Each row has a class, written after it.
[ 752 -131  103   60  231 -192  -23 -450  -14 -104   83  146 -537  234
  297 -115 -184  139 -127  279  202 -402  253  -52  -49  379    6 -209
 -149  106 -212  516] => X
[-116  247  -18  265  -40  386  -93  209  184   25  -31    7   35 -146
  -27 -218 -201  623 -342 -227   -7  105 -127 -153  -56 -168  351    7
 -312  -18  201  167] => X
[ -99  324  -80  229  -49  186 -104  -12   80  140  108   63    8   23
  244  -81 -420  358 -224  -22   57  -21   45  -67   19 -190  275   47
 -183  154   99  119] => Z
[  16  -72  -76   25  112 -185   70   74  133  -78  -98 -135  -52  122
 -217 -127  285 -233   27  -84   -5  150    5   73   43   70   -8  -50
   66  112  143 -173] => C
[  51 -107  -42    4  231 -298   76  -60  181  -79 -137 -197   38  261
 -320  -21  101 -452  238    5    8   57   58   90  101  163  -60   32
  213  106   77 -163] => X
[ -85   94 -231   22 -107 -356  137  -43   66 -147  -73   -4  -74   20
   15 -335  279   11 -165  153   34  316  -82   41   43  -70   80  -48
  -54  383  295 -357] => Z
[-479  501 -354  145 -636   17    5  267 -206  339  136    3  341 -246
  565 -246    9  409 -202   14  -52  353 -119 -156  -29 -872  156  192
 -151  685  155 -375] => C
[-322  500 -149  151 -432  321 -179  221  -79  418  145   49  180 -242
  554   -2  -63  343  -90 -125   -9  149   43 -130  -21 -780  112  -59
    9  247   62  -53] => Z
[ 194  -30 -197 -148  -74 -262 -123 -115  -19 -220    9  144 -336   78
  114 -328  531  546 -526 -165   91 -180 -311  -47  -60  419  337  -63
 -251   66  -24  252] => N
[  -1 -133  -76   32  -53 -221  166 -242 -312   39  320   96  -34  266
  349    7  -97 -123   71  454  173 -373  180  184  -26   70  -27   78
  -25  138 -256   68] => J
[  29 -180  285   71  160   41 -174   61  311 -180 -166 -156  139  243
 -471 -204  -27  174   58 -424 -141 -118 -124   55  175  184  152  -37
 -170  -26  162  287] => T
[-411   78   78  -94   29  224  -70  338 -103 -138 -183   54  483 -216
 -382  -89  244  284 -208 -470 -161  127 -266    5   65   54  180  -18
 -186 -245  269  -93] => P
[-134   74  -62  -82  282  -58 -277  -45   71  105   30 -140  247  343
 -159  290 -233 -284  206 -347  -57 -427   32   74  249  112  127  190
  214  -71 -190  200] => C
[ 135  181  -71  182    0   11  -66 -203   18   35  123  117 -151  144
  339 -146 -401  294 -163  117   61 -132  118  -82   56  -40  139    5
 -159  309   19  205] => P
[  -8   45  284  -55  405  471 -178  192 -171  147 -100   62  342 -127
 -300  390 -100 -212  129 -376  -39 -291  151   87   16  117   30  -65
   89 -718  -56  240] => R
[ 367 -249  103  -35  368 -231   57 -137  170 -198  -79 -139 -244  222
 -205  -22  217 -330  263   -2   43 -124  181  170   46  344 -153 -125
  125  -91   10   79] => T
[-233  409 -201  206 -519  337  -67  291 -131  310   84  128   61 -352
  438 -251  250  645 -422 -130   12  220 -215 -306 -171 -555  186  -29
 -212  216  137  -76] => S
[ 169  265 -191   70  205  186 -178  -92  -37   -6  100  101 -274   26
  287  102  -99  346 -256  -89  131 -408   -7 -143  -71  103  210  -47
  -67 -144 -209  375] => X
[ 148   79  -25   81  332  -26   -8 -104   68  102   17  -91 -114  143
   -3  231 -147 -480  329   49   -7 -180  336  103   63    4 -120  -29
  323 -112  -31   10] => S
[-295  403 -282  187   -2  156   43  211    7  246   -9 -132  150 -174
  119   55 -165  -97  -34   -7   11  228   53   -6  -83 -381  137    7
  131  -37  198 -319] => J
[ 130  157  -64  144  -43  -78  -87 -266   13   25  152   92 -136  178
  358 -140 -350  276  -94  174   67 -143  135  -54   18  -36  183   95
 -201  345   18  204] => N
[-131  444 -366   -7 -199 -123    8 -193 -470  114  170  264   55 -158
  714  -20 -124  221 -265  400  143   18   55 -141  -78 -159  100  143
 -180  371    6 -243] => N
[  25  211 -117    5   83   94   19  -86 -322   82  121  216   48 -157
  326  155 -191   22 -106  203   89  -82  188  -64  -28   13  -27   -5
  -97  -23  -43  -69] => C
[ 295 -297  228  -21  -84 -213  -69  -93   -7   43   -6  -29   48  333
 -132 -100  316 -252  240 -113  -17 -178   12  -17   94   79 -154  -99
  103  212 -168  243] => T
[-256  670 -545  158 -148  264  -33   -2 -105   86  198  111 -193 -241
  661  -23 -294  775 -573   95  202  -48 -131 -273 -137 -277  418   58
 -189  162  -30    7] => X
[-272    1  116  -91   86  140 -124  267  -95  -67 -207   20  521 -153
 -426   -6  201   88  -79 -356 -124   49 -203  -20   64   96   99   61
 -111 -269  201  -89] => X
[-422  658 -406  244 -608  230  -27  160 -314  475  175  133  230 -350
  722 -171 -124  523 -304  117   12  271  -70 -298 -106 -899  164   54
  -99  537  122 -289] => P
[ 472   56   80  116  514  258  -12 -144  -48  238  107   30 -399    5
  167  354 -307 -460  228   99  138 -301  499  107 -142   51 -227 -292
  363 -445 -218  283] => P
[ -22  577 -322  341 -218  262  -15 -122 -130  269  255  148 -205 -165
  720 -157 -510  673 -429  262  149  -13  105 -226 -193 -414  370   48
 -302  332   68  119] => N
[  47 -154   85  -11  200  -89   -4  116  219  -76 -157 -136   38  146
 -422  -72  315 -230  120 -270  -57   76   -5   91    8  165   49  -86
  112 -172  177   -9] => N
[-293 -497  335 -160  187 -270   66   30   85 -119  -52 -276  575  512
 -697  133   14 -579  485 -222 -152 -278  -23  339  299  264  -47  120
  192 -105  -35   44] => J
[ -71  500 -217   66  217  337 -243 -122 -108  309  198   80  -97  -12
  435  417 -511  111  -53 -107   54 -502  217  -56   16 -157  246   70
  217 -242 -279  334] => S
[-446  -87   60   59 -131  161  132  250  -87   31   82 -127  360   66
 -168  -31  135  100   18  -88   19  -70  -99  165   31 -158  133   90
  -96 -121   48  -44] => R
[-191   50   34  165  109  285   55  418  158   30 -170 -180  143 -133
 -468  -91  257   14 -124 -398  -98  195 -155  -13 -116 -123  138  -80
   40 -309  268  -75] => S
[ 233 -126 -142  -26  123 -472  147 -228    1 -201   -5  -51 -252  250
   31 -203  225 -289   47  245   82   45  100  101   77  166  -79  -57
   98  365   48 -125] => P
[   9  212 -288   29  -22 -325  165 -144    9  -58   33    8 -241   42
  268 -159   64 -112  -96  302   88  217  106   77    6  -98   48  -36
   43  405  154 -327] => Z
[ -58 -126  231   65 -159  160 -155  245   50  160  -71  -88  286   55
 -321  -57  318   67   20 -468 -127  -25 -149 -102    0 -178   17  -39
   71  -53   34  203] => S
[ 311  182   53  181  208  194 -114 -319  -38  115  169  153 -264   85
  299   89 -524  166  -51  131   64 -382  311  -55  -15   36  119  -25
  -69   -5 -122  421] => S
[-230 -190   20 -192  -79 -292   -8  112  -50 -439 -216   56  313   -4
 -450 -368  574  269 -320 -179  -70  236 -439  -38  120  380  140  121
 -329  195  316 -262] => X
[-144  -19  -62    4  -25 -262  171 -256 -238   56  292  -95  102  341
  398  140 -252 -333  384  470  162 -280  331  268  138 -116 -100  242
   53  358 -206 -103] => R
[ 285  186   -1  219  167   80  -77 -297  -78  120  203   85 -282  130
  378   -6 -427  118  -51  212  121 -308  310  -15  -30  -31  110   10
 -125  175 -102  317] => S
[-491  618 -155  300  -79  521 -163  280  146  327   15  -98  355 -187
  174   34 -611  435 -135 -237  -89  157   16 -136   47 -555  361  180
 -120  139  254 -102] => X
[ -24  131 -152   13  116 -163   14  -24   57   13  -55  -76  -61   11
   29  -50  162 -189   84   51   -8  141   93   92   62 -101   36  -13
   94  154  147 -224] => T
[ 377   18   39  138  -99   46 -108 -103 -187  275  241  133 -226   49
  433   27   38   58   10   69  147 -285  217  -77 -138 -145 -128  -92
    3   93 -276  332] => C
[ 471 -262   65 -208  256 -528   24 -452 -290 -337  -23  223 -217  230
    9 -134  316 -190  -48  289  110 -295   36   54   82  621 -105  -46
 -139  182 -113   94] => T
[-337  -25  177 -124  155   82 -144  248  -84  -86 -219  -36  595  -15
 -555   45  124 -149   36 -444 -178   -9 -190   71  152  167  130   56
   -9 -275  190 -100] => J
[-326    5  -73  154 -278  291  244  304 -194   -7  168   29   99 -220
  136 -209  245  606 -325   40   85  -20 -187   16 -216 -240  181 -112
 -320 -200   44   44] => T
[-217  137   95  107 -158  184 -154  200  -14  303   45 -129  348  110
   75   44  -42  -99  213 -281  -79  -26   44  -52  103 -481  -25   46
  163  220  -22   63] => P
[ 278  169 -204  -12  104  111 -173  -94 -100  -25  140  187 -420  -58
  333  -63  138  503 -475 -100  181 -341  -96 -107 -160  286  279 -144
 -172 -226 -148  390] => N
[  65  177  -76  186  -50   73  -49 -130   38  116  153   99 -102   58
  305 -108 -371  383 -185   67   57 -110  136  -48  -12  -70  190   53
 -237  203   23  173] => C
[-210  357 -192  185  155  351  -70  237   35  285  -37 -141  136 -201
   19  146 -109 -178   92  -77  -18  116  168   19  -59 -399   83    0
  189 -200  135 -171] => X
[ 290   -9   14 -114  238 -187   19 -273 -357 -133   58  218  -47   32
  165   89  -26 -113  -31  233  102 -258  147   -3   13  299  -81  -62
  -76    5 -112   69] => T
[-145  294 -353  -84 -122 -261  -85 -232  -33 -110   91   70 -159   77
  422 -188   58  471 -376   47   71 -122 -152  -64  126   50  293  141
 -203  496   26  -33] => C
[  87  -93 -134   34  -76 -197  251 -264 -276   26  302  101 -216  151
  365  -44   -4  115  -91  502  253 -281  124   78  -99  140    9   -8
 -122  168 -263   57] => X
[ 171  238 -202  -14   40   16   43 -174 -388  -19  112  309 -152 -260
  415  -40  -30  318 -350  304  179  -61   85  -95 -160  120   58  -94
 -249    9  -35  -32] => X
[ -25  265 -182  -49  -65  -26   22  -87 -316  -31   24  289   37 -243
  289  -93   49  341 -323  196   73   46  -27 -139  -49    7  120   -3
 -225  141   77 -167] => X
[  -4  152  203  278  125  718 -221  405  217  126 -138   -4   97 -313
 -268  -95 -130  644 -328 -533  -67  -45 -132 -140 -179 -153  331 -142
 -283 -602  175  451] => X
[  74  225 -137  136  109  191   60   80  -22   86  -12   36 -229 -218
  121  -18  115   82 -169   -1   44   67   95  -43 -173  -98   35 -148
   49 -168  120  -58] => S
[ -43  437 -141  343 -352  490   -6  269 -227  483  258  131  -10 -342
  576   -2 -143  480 -306   32  154  100   44 -299 -343 -599  104  -77
  -82    0    5   60] => N
[ 250  304 -107   19  214  158  -87 -258 -469  210  220  334 -154 -169
  585  300 -380 -102  -79  352  180 -361  380    6 -126   -4    6  -91
   78 -246 -250  173] => J
[ 473 -121  -36 -123  306 -327 -248 -418  -41 -102   51   93 -314  415
  107   97   77 -135   33  -19   92 -651   69   17  117  471   59  -33
  108  -50 -349  501] => T
[ 129  260 -133   -8   74   67   84 -130 -396  -73  137  272  -91 -245
  428   20  -97  285 -270  249  134 -117   78  -76 -133   78   28  -74
 -241   -7  -32   12] => T
[-292  164  -91   21 -367 -146 -100   81    8  202   82  -87  381  164
  220  -67  -48 -106  191  -20  -65  263  -18 -111  158 -455   -4  225
   44  620  114 -274] => N
[ -86   66   67  209   89  142 -151   45  163   59  -20  -54  158  139
 -166 -120 -329  202 -103 -219   -8  -74  -41    6   46   15  264   78
 -113  -38  114  184] => J
[-292 -171  172   59  -17  318   89  304 -122   91  122  -17  275  -53
 -243   67  132   91  -44 -167   22 -168  -31  211  -72  -64  103 -143
  -75 -515  -47  195] => Z
[ 436   32 -218  -26   53 -547  263 -540 -128 -165  200   46 -559  258
  558 -199  -76  -99  -61  618  238  -67  265   36   64  181  -92 -110
   -9  713  -82  -75] => P
[ -69  127 -131   70   31  -17   98  127   84  -42  -64 -114 -125  -99
  -25 -137  296   46 -117  -73   -7  200   -8   44  -61  -84   70  -95
   16   55  229 -179] => S
[ 388 -143  -82   34  153 -377  126 -176   52  -89   -4  -22 -354  203
    4 -165  264 -212   30  168  115  -26  114   96  -66  331  -49  -94
   77  111   13   -8] => N
[ 232   88   78   93   -7   71 -185 -151 -149  375  227    3  -47  184
  415  241 -203 -294  296   47  108 -321  345   19    3 -220 -132  -62
  258  100 -323  284] => J
